[-0.86 -1.00  0.27  0.94 -0.80  0.38 -0.25  1.00 -0.90  1.30  0.45  1.93
 -0.37  0.27] -> Logom
[ 0.26  0.57  0.05 -2.85  2.13  0.50  0.89 -1.76 -0.61 -2.92 -0.04  1.04
 -2.92 -3.36] -> niv
[ 0.26  0.57  0.26 -2.85  2.13  0.50  0.89 -1.76  0.26  0.16 -0.49 -2.82
 -2.14  1.60] -> Sipi
[-2.12 -2.21  0.78  0.00 -0.27  1.49  0.12  1.13 -3.02  3.70  0.77  2.72
 -2.94  2.19] -> Noge
[ 1.76 -0.53  1.13  0.18 -0.53  1.76  0.12  1.76 -4.34  5.35  1.15  4.13
 -4.13  3.07] -> savo
[ 0.93  0.82 -0.42  1.41 -0.91 -0.99 -0.50  0.30  1.81 -1.92 -0.14  0.04
  2.52 -1.88] -> pep
[ 2.34  3.05 -0.55 -5.81  4.58 -0.26  1.70 -4.56  1.33 -2.82 -1.67 -8.08
 -1.86  1.40] -> Duri
[-1.47 -2.19  0.20  6.35 -4.86 -0.49 -1.92  4.39  0.11  4.39  1.42  7.42
  3.55 -2.66] -> gibot
[-0.49  0.57  0.05 -2.85  2.13  0.50  0.89 -1.76 -0.61  0.16 -0.49 -2.82
 -2.14  1.60] -> gez
again Sipi: 	[0.26]
again Logom: 	[0.27]
again gibot: 	[4.39]
again niv: 	[-2.92]
again gez: 	[-0.49]
q: [-1.47 -2.19  0.20  6.35 -4.86 -0.49 -1.92  4.39  0.11  4.39  1.42  7.42
  3.55 -2.66]	gibot

[ 5.42  0.25 -0.12  0.02  4.94  4.94] = fev
[ 5.42  0.25 -0.12  0.02  0.48  6.13] = vuvu
[0.18 2.91 7.94 1.34 0.11 0.12] = fori
[4.27 0.22 0.79 0.13 0.79 7.10] = Tid
[ 0.04 -0.08 -0.08 -0.08  7.62 -0.08] = kuvub
again Tid: 	[0.79]
again kuvub: 	[-0.08]
again fev: 	[4.94]
q: [0.18 2.91 7.94 1.34 0.11 0.12]	fori

